Below are the code and all the weights of a small trained network. Each question names an input and a target symbol and asks about switching units off, where a switched-off unit gives its printed mean instead of its output.

import numpy as np


def w(rows, s, z=0):
    codes = np.array(rows[::2]) - 128.0
    scale = np.full(codes.shape[1], s)
    scale[-1] = z or s
    return codes * scale


def f(y):
    return y / 2 * (1 + np.tanh(0.7978845608 * (y + 0.044715 * y**3)))


def softmax(a):
    e = np.exp(a - a.max(-1, keepdims=True))
    return e / e.sum(-1, keepdims=True)


def log_softmax(a):
    a = a - a.max(-1, keepdims=True)
    return a - np.log(np.exp(a).sum(-1, keepdims=True))


def net(x, mask):
    ids = ['δηθμπψω'.index(c) for c in x.split()]
    T = len(ids)
    res = E[ids] + P[:T]
    u = 0
    for l in range(2):
        q, k, v = (res @ M[l].T for M in (Q, K, V))
        z = softmax(np.where(np.tri(T) > 0, q @ k.T / 3**0.5, -1e9)) @ v
        res = res + np.where(mask[u], z, O[l][:, -1]) @ O[l][:, :-1]
        u += 1
        y = f(res @ A[l][:, :-1].T + A[l][:, -1])
        res = res + np.where(mask[u : u + 12], y, B[l][:, -1]) @ B[l][:, :-1]
        u += 12
    return log_softmax(res[-1] @ U[:, :-1].T + U[:, -1])


Q, K, V, O, A, B = {}, {}, {}, {}, {}, {}
E = w([
[141,141,196,89,140,86,128,96,204,155,150,105],'δ',
[165,216,137,112,158,101,173,102,131,136,95,88],'η',
[208,179,84,110,162,100,124,154,73,153,119,128],'θ',
[108,165,123,137,125,160,136,24,204,130,86,73],'μ',
[169,136,161,81,139,72,119,162,144,152,175,144],'π',
[53,133,133,253,107,162,101,172,84,89,178,152],'ψ',
[117,51,114,92,137,115,50,75,182,159,132,121],'ω',
],0.013)
P = w([
[100,94,184,155,241,172,136,152,157,226,78,132],'0',
[202,127,170,123,105,223,125,156,106,206,142,123],'1',
[181,105,149,77,118,219,112,180,131,133,99,179],'2',
[93,153,75,125,68,94,132,97,118,212,157,167],'3',
[125,74,80,128,159,147,184,148,137,168,208,42],'4',
[155,142,60,181,211,69,151,81,193,123,151,164],'5',
[200,147,163,137,47,125,97,93,68,155,126,171],'6',
[199,140,135,120,224,175,72,103,167,34,131,176],'7',
[101,169,59,168,142,3,150,83,175,147,202,93],'8',
[230,74,193,120,110,167,158,177,81,106,174,16],'9',
[194,168,177,124,133,77,69,108,123,50,59,215],'10',
[86,178,157,110,9,19,100,106,73,142,130,101],'11',
[127,102,118,122,173,80,150,172,129,43,163,46],'12',
[112,132,103,164,147,1,154,122,166,40,110,134],'13',
],0.0098)
Q[0] = w([
[104,148,166,90,41,194,120,126,78,228,116,134],'0.h1',
[138,81,128,105,179,204,147,196,133,92,165,4],'0.h1',
[207,130,207,126,170,221,78,131,139,74,76,186],'0.h1',
],0.012)
K[0] = w([
[156,73,148,136,209,226,175,145,121,146,167,90],'0.h1',
[122,163,154,96,208,168,74,146,166,47,53,245],'0.h1',
[82,165,56,163,254,89,135,112,191,157,194,148],'0.h1',
],0.0099)
V[0] = w([
[106,34,212,89,101,97,35,104,187,149,201,155],'0.h1',
[146,136,135,135,110,136,88,255,10,127,188,232],'0.h1',
[220,192,182,75,182,52,200,139,125,157,131,85],'0.h1',
],0.0063)
O[0] = w([
[83,143,176,40,194,174,101,59,2,153,179,187,143],'0.h1',
[215,108,200,149,109,206,49,85,167,72,50,205,50],'0.h1',
[202,11,151,200,170,114,220,76,111,168,122,136,255],'0.h1',
],0.008,0.0058)
A[0] = w([
[120,115,163,75,138,49,175,135,121,151,137,102,145],'0.n1',
[111,113,172,111,159,143,89,109,215,111,60,105,132],'0.n2',
[155,108,97,98,138,101,147,129,137,188,147,166,193],'0.n3',
[57,158,95,112,104,105,82,138,123,127,170,107,172],'0.n4',
[174,112,205,77,125,159,68,35,116,68,140,181,222],'0.n5',
[117,178,150,151,170,162,130,106,73,145,167,108,152],'0.n6',
[91,56,111,163,153,72,215,107,98,169,156,102,101],'0.n7',
[111,65,126,186,104,106,112,155,139,125,159,107,177],'0.n8',
[94,79,173,194,148,147,152,104,70,108,144,124,194],'0.n9',
[86,144,182,156,163,198,155,80,134,146,53,126,92],'0.n10',
[138,99,113,81,186,178,148,106,160,255,55,115,158],'0.n11',
[170,113,174,103,194,50,132,91,96,158,65,114,252],'0.n12',
],0.0069,0.0033)
B[0] = w([
[74,166,118,125,118,175,127,115,172,102,140,73,203],'0.n1',
[155,158,177,114,114,116,212,138,138,162,120,165,144],'0.n2',
[153,125,139,139,146,192,137,113,123,181,152,63,185],'0.n3',
[98,185,128,118,143,97,85,162,131,95,99,81,151],'0.n4',
[170,202,136,115,104,141,118,114,153,90,204,107,180],'0.n5',
[90,144,123,103,146,83,107,121,129,165,154,182,164],'0.n6',
[121,169,54,117,126,253,148,138,145,136,138,146,250],'0.n7',
[108,166,120,205,126,147,127,156,168,168,135,156,160],'0.n8',
[102,189,161,188,123,118,144,153,141,117,186,234,171],'0.n9',
[133,123,199,92,219,88,151,164,149,191,167,146,138],'0.n10',
[232,121,97,133,140,158,18,149,86,142,149,127,187],'0.n11',
[183,112,120,154,146,170,125,81,138,63,222,65,238],'0.n12',
],0.0066,0.012)
Q[1] = w([
[112,4,137,13,96,98,158,158,84,145,3,93],'1.h1',
[213,167,151,75,170,197,119,52,181,116,218,61],'1.h1',
[151,119,84,38,84,61,101,99,177,133,65,127],'1.h1',
],0.0054)
K[1] = w([
[148,79,150,100,216,135,131,106,141,213,127,69],'1.h1',
[71,116,95,254,139,114,86,149,101,72,201,155],'1.h1',
[146,83,108,128,135,133,124,111,82,224,150,95],'1.h1',
],0.0067)
V[1] = w([
[147,130,104,84,50,113,142,65,140,24,108,92],'1.h1',
[104,117,156,188,137,170,17,188,87,208,81,170],'1.h1',
[17,128,253,166,164,44,241,200,167,153,121,178],'1.h1',
],0.0036)
O[1] = w([
[143,84,156,150,202,162,189,104,73,173,224,68,2],'1.h1',
[167,153,78,95,60,103,90,194,130,73,156,148,170],'1.h1',
[174,253,70,130,206,175,35,166,215,183,103,201,121],'1.h1',
],0.0059,0.0078)
A[1] = w([
[152,157,109,128,90,123,145,160,167,42,135,126,81],'1.n1',
[207,98,120,255,141,182,131,157,189,171,115,112,160],'1.n2',
[199,94,161,174,136,148,90,76,117,102,115,162,232],'1.n3',
[176,49,197,202,115,40,119,130,140,96,63,109,114],'1.n4',
[24,91,111,67,148,118,173,123,65,205,123,85,51],'1.n5',
[141,91,234,152,172,105,84,79,73,71,142,147,56],'1.n6',
[164,191,145,57,153,78,50,131,144,99,149,151,251],'1.n7',
[134,91,171,88,177,123,140,46,57,154,152,139,170],'1.n8',
[109,176,80,133,72,104,107,168,155,97,115,114,117],'1.n9',
[117,167,106,129,157,147,90,180,139,228,80,196,86],'1.n10',
[130,109,173,117,130,143,173,137,127,171,198,165,133],'1.n11',
[121,144,87,62,157,119,69,152,119,184,108,96,184],'1.n12',
],0.0065,0.0026)
B[1] = w([
[110,99,127,134,146,158,108,105,94,99,106,108,177],'1.n1',
[63,122,139,63,70,61,150,130,115,120,114,122,250],'1.n2',
[151,151,129,147,105,116,159,202,185,170,133,140,187],'1.n3',
[173,64,225,224,217,107,5,58,78,109,112,74,144],'1.n4',
[92,203,118,178,206,117,30,160,102,126,124,92,157],'1.n5',
[112,255,117,111,69,85,120,227,199,86,141,179,150],'1.n6',
[113,96,64,120,67,134,157,111,127,151,96,89,219],'1.n7',
[112,125,210,73,147,140,139,96,132,129,194,215,170],'1.n8',
[172,127,165,145,158,164,147,107,115,108,102,145,179],'1.n9',
[194,61,219,93,144,97,174,156,155,168,180,174,162],'1.n10',
[85,106,57,193,138,140,113,92,112,124,89,77,164],'1.n11',
[162,139,134,117,116,90,151,156,168,137,149,116,164],'1.n12',
],0.0077,0.014)
U = w([
[170,162,163,100,128,90,178,201,178,158,175,201,138],'δ',
[136,90,70,124,88,117,216,119,152,152,107,114,255],'η',
[107,202,91,230,133,118,81,177,146,111,109,93,157],'θ',
[122,161,118,165,109,195,100,107,119,3,86,136,48],'μ',
[142,73,130,182,206,222,110,67,93,137,149,175,27],'π',
[160,94,196,200,172,57,85,132,126,139,115,98,130],'ψ',
[44,136,166,38,132,23,82,122,72,99,126,136,90],'ω',
],0.0051,0.0013)

Each question gives the input, a string of symbols that net reads in full, and the target symbol t.
The units are the heads (3 rows each of Q, K, V and O) and the neurons (one row each of A and B). Each row of codes is followed by its name. A weight is (code - 128) times the scale printed after its matrix; where a second scale follows, it is the last column's (O, A, B and U).
mask holds one flag per unit, layer by layer, with each layer's heads first. A switched-off unit (its flag False) gives its mean, the last column of its rows in O or B, instead of its output. The means were averaged over made-up inputs and are rounded, as every weight is.
A unit's drop is (log p(t) with every unit on - log p(t) with that unit switched off) / (log p(t) with every unit on - log p(t) with every unit switched off).
most important unit: the unit with the biggest drop
k most important neurons: the k neurons with the biggest drops, biggest first
top k neurons in layer l: the k neurons of layer l with the biggest drops, biggest first
drop of u: that unit's drop, to one decimal
input ψ δ θ π ω θ δ μ μ θ ψ, target θ: most important neuron -> [1.n5]
input ψ ψ η θ η ψ ψ μ δ ω ψ δ μ ψ, target π: 2 most important neurons -> [0.n7, 1.n2]
input η μ η μ ω η η η ψ ψ δ, target μ: top 3 neurons in layer 1 -> [1.n1, 1.n2, 1.n9]
input π η μ θ ω μ η ψ η ω ω δ ψ, target ω: 3 most important neurons -> [0.n12, 0.n5, 0.n6]
input ψ ω μ δ η ψ, target π: 2 most important neurons -> [0.n5, 1.n2]
input η η μ μ π ω μ η η θ θ θ ω π, target ψ: 2 most important neurons -> [1.n4, 0.n7]
input δ π η θ, target δ: 2 most important neurons -> [1.n6, 1.n3]
input ψ μ η ω, target δ: 3 most important neurons -> [1.n10, 0.n12, 0.n7]
input π η δ ψ ψ ψ θ ψ δ η ω, target π: 2 most important neurons -> [1.n2, 0.n5]
input μ η η, target θ: top 2 neurons in layer 1 -> [1.n5, 1.n2]
input δ μ π η δ, target δ: top 3 neurons in layer 1 -> [1.n6, 1.n8, 1.n3]
input π ψ η μ, target δ: 3 most important neurons -> [0.n12, 1.n10, 0.n10]
input θ ψ μ θ θ π θ ψ π, target ψ: top 3 neurons in layer 1 -> [1.n4, 1.n6, 1.n1]
input π ω ω, target δ: top 3 neurons in layer 1 -> [1.n6, 1.n3, 1.n8]
input ψ ω ω δ η, target δ: most important unit -> 1.h1
input θ δ η μ η ψ μ θ η θ δ, target η: 2 most important neurons -> [1.n2, 1.n5]
input δ ω μ, target π: 2 most important neurons -> [1.n2, 1.n8]
input η η η η ω η η π η ψ, target δ: 3 most important neurons -> [0.n9, 0.n12, 1.n10]
input ψ η δ ψ η δ μ η η μ η ω, target θ: top 2 neurons in layer 1 -> [1.n2, 1.n8]
input δ π μ ω δ η η η π π, target η: 2 most important neurons -> [1.n2, 0.n7]
input θ η μ, target ψ: most important unit -> 1.n4
input μ μ ψ ω π θ δ ψ μ ω μ, target θ: top 2 neurons in layer 1 -> [1.n2, 1.n8]
input η θ μ ψ ω μ ψ θ μ π δ, target θ: top 2 neurons in layer 0 -> [0.n1, 0.n4]
input ψ π η δ η η θ ψ η η ψ ψ μ θ, target μ: top 3 neurons in layer 1 -> [1.n1, 1.n9, 1.n2]
input η η θ δ θ ω η θ η η η π η, target η: drop of 0.n7 -> 0.3
input δ δ η, target π: drop of 1.h1 -> 0.1
